Here is a tiny trained network, its code and every weight. The questions are about switching its units off for an input and a class, where a switched-off unit gives its printed mean instead of its output.

import numpy as np


def w(rows, s, z=0):
    codes = np.array(rows[::2]) - 128.0
    scale = np.full(codes.shape[1], s)
    scale[-1] = z or s
    return codes * scale


def norm(h):
    return h / np.sqrt((h * h).mean(-1, keepdims=True) + 1e-5)


def f(y):
    return np.maximum(y, 0)


def log_softmax(a):
    a = a - a.max(-1, keepdims=True)
    return a - np.log(np.exp(a).sum(-1, keepdims=True))


def net(x, mask):
    res = np.array(x, float).reshape(1, 2) / 4 @ E
    u = 0
    for l in range(3):
        y = f(norm(res) @ A[l][:, :-1].T + A[l][:, -1])
        res = res + np.where(mask[u : u + 10], y, B[l][:, -1]) @ B[l][:, :-1]
        u += 10
    return log_softmax(norm(res)[-1] @ U[:, :-1].T + U[:, -1])


A, B = {}, {}
E = w([
[170,13,210,179,90,54],'x0',
[2,57,234,141,207,194],'x1',
],0.0077)
A[0] = w([
[105,107,139,110,213,162,62],'0.n1',
[103,96,176,166,109,129,134],'0.n2',
[138,117,153,88,129,116,4],'0.n3',
[77,71,129,160,135,112,85],'0.n4',
[163,142,164,169,180,136,87],'0.n5',
[132,199,62,110,103,185,30],'0.n6',
[133,61,101,134,97,112,121],'0.n7',
[151,106,109,148,143,155,91],'0.n8',
[88,97,123,144,134,107,25],'0.n9',
[11,118,126,90,121,156,60],'0.n10',
],0.012,0.0035)
B[0] = w([
[172,187,211,149,157,223,218],'0.n1',
[61,118,80,167,254,137,219],'0.n2',
[103,114,103,125,120,99,128],'0.n3',
[4,153,64,117,209,179,203],'0.n4',
[57,118,83,105,157,123,147],'0.n5',
[37,228,145,165,24,123,255],'0.n6',
[197,144,115,148,33,93,186],'0.n7',
[166,52,4,82,165,106,128],'0.n8',
[74,243,180,142,87,104,153],'0.n9',
[134,156,180,109,140,251,240],'0.n10',
],0.0063,0.007)
A[1] = w([
[22,113,113,159,138,131,157],'1.n1',
[69,100,179,136,142,136,50],'1.n2',
[141,149,119,6,138,168,22],'1.n3',
[92,125,132,97,130,114,93],'1.n4',
[114,80,160,149,177,129,254],'1.n5',
[124,71,132,159,134,129,72],'1.n6',
[74,161,76,99,99,89,39],'1.n7',
[163,109,83,80,81,151,130],'1.n8',
[171,110,113,151,92,77,223],'1.n9',
[115,184,101,136,137,121,58],'1.n10',
],0.014,0.0034)
B[1] = w([
[254,117,147,159,113,72,254],'1.n1',
[221,142,91,132,165,116,202],'1.n2',
[152,98,183,161,121,67,157],'1.n3',
[132,146,151,167,110,137,139],'1.n4',
[134,72,11,92,104,115,222],'1.n5',
[122,147,23,88,92,114,156],'1.n6',
[126,111,80,76,108,131,185],'1.n7',
[188,153,183,157,147,167,164],'1.n8',
[103,111,203,147,163,214,203],'1.n9',
[87,184,126,78,95,79,180],'1.n10',
],0.0091,0.0093)
A[2] = w([
[109,177,112,152,155,167,176],'2.n1',
[164,104,121,136,89,36,192],'2.n2',
[124,126,165,74,138,178,154],'2.n3',
[124,73,85,139,141,102,146],'2.n4',
[90,140,110,83,101,184,51],'2.n5',
[96,99,104,99,144,180,102],'2.n6',
[109,87,135,156,154,72,54],'2.n7',
[53,153,77,99,3,73,20],'2.n8',
[159,152,93,142,68,145,255],'2.n9',
[119,160,97,99,194,149,38],'2.n10',
],0.015,0.0027)
B[2] = w([
[112,104,138,103,128,150,230],'2.n1',
[115,145,128,151,175,160,197],'2.n2',
[149,136,87,160,126,44,200],'2.n3',
[86,210,178,120,93,94,193],'2.n4',
[136,198,143,108,117,72,191],'2.n5',
[80,96,87,122,81,112,162],'2.n6',
[140,176,118,100,90,96,153],'2.n7',
[235,4,92,11,87,85,254],'2.n8',
[104,63,135,143,153,138,249],'2.n9',
[114,94,133,115,90,126,179],'2.n10',
],0.014,0.0085)
U = w([
[144,129,56,177,186,14,107],'0',
[163,63,190,218,113,158,170],'1',
[6,104,133,171,57,69,1],'2',
[85,205,188,80,115,179,205],'3',
[177,88,109,13,67,80,141],'4',
[69,41,82,104,227,213,125],'5',
],0.02,0.0043)

Each question gives the input, the list of numbers given to net, and the class t.
The units are the neurons (one row each of A and B). Each row of codes is followed by its name. A weight is (code - 128) times the scale printed after its matrix; where a second scale follows, it is the last column's (A, B and U).
mask holds one flag per neuron, layer by layer. A switched-off neuron (its flag False) gives its mean, the last column of its row in B, instead of its output. The means were averaged over made-up inputs and are rounded, as every weight is.
A unit's drop is (log p(t) with every unit on - log p(t) with that unit switched off) / (log p(t) with every unit on - log p(t) with every unit switched off).
The circuit of an input: a set's keep is (log p(t) with only the set's units on - log p(t) with every unit switched off) / (log p(t) with every unit on - log p(t) with every unit switched off). Starting from the 12 units with the biggest drops (on a tie, the unit counted first), units are removed one at a time, each time the one whose removal leaves the highest keep (on an exact tie, the one counted first), for as long as the keep stays at least 0.8.
circuit, biggest first: the units of the circuit, biggest drop first
most important unit: the unit with the biggest drop
k most important neurons: the k neurons with the biggest drops, biggest first
k most important neurons of layer l: the k neurons of layer l with the biggest drops, biggest first
drop of u: that unit's drop, to one decimal
input [-6,6], class 3: circuit, biggest first : (2.n8)
input [-2,3], class 5: circuit, biggest first : (2.n4; 2.n8)
input [-8,8], class 3: 2 most important neurons of layer 0 : (0.n10; 0.n1)
input [-3,3], class 3: 2 most important neurons : (0.n1; 2.n8)
input [2,5], class 5: 3 most important neurons : (0.n1; 2.n8; 0.n10)
input [-3,2], class 3: 2 most important neurons : (2.n8; 1.n1)
input [2,-1], class 1: 2 most important neurons : (0.n7; 0.n6)
input [6,-3], class 1: 2 most important neurons : (0.n7; 2.n8)
input [7,8], class 0: 3 most important neurons : (1.n1; 1.n2; 2.n8)
input [2,4], class 5: 4 most important neurons : (0.n1; 0.n10; 2.n8; 2.n3)
input [-4,1], class 3: 3 most important neurons of layer 0 : (0.n10; 0.n1; 0.n7)
input [-4,4], class 3: 4 most important neurons : (0.n1; 2.n8; 0.n10; 2.n9)
input [6,7], class 0: 3 most important neurons : (1.n1; 2.n8; 1.n2)
input [3,0], class 0: most important unit : 1.n1
input [4,6], class 0: 4 most important neurons of layer 1 : (1.n1; 1.n2; 1.n5; 1.n9)
input [1,0], class 0: 2 most important neurons : (1.n1; 0.n2)
input [-3,5], class 5: 2 most important neurons : (2.n8; 0.n6)
input [8,8], class 0: 3 most important neurons : (1.n1; 1.n2; 2.n8)
input [1,-5], class 1: 2 most important neurons of layer 1 : (1.n8; 1.n9)
input [1,2], class 5: 2 most important neurons : (0.n1; 2.n8)
input [4,-1], class 2: most important neuron of layer 1 : (1.n9)
input [1,6], class 5: drop of 2.n8 : 0.2
input [-6,3], class 3: drop of 2.n8 : 0.7
input [0,0], class 0: 2 most important neurons of layer 2 : (2.n8; 2.n2)
input [-8,5], class 3: drop of 2.n8 : 1.5
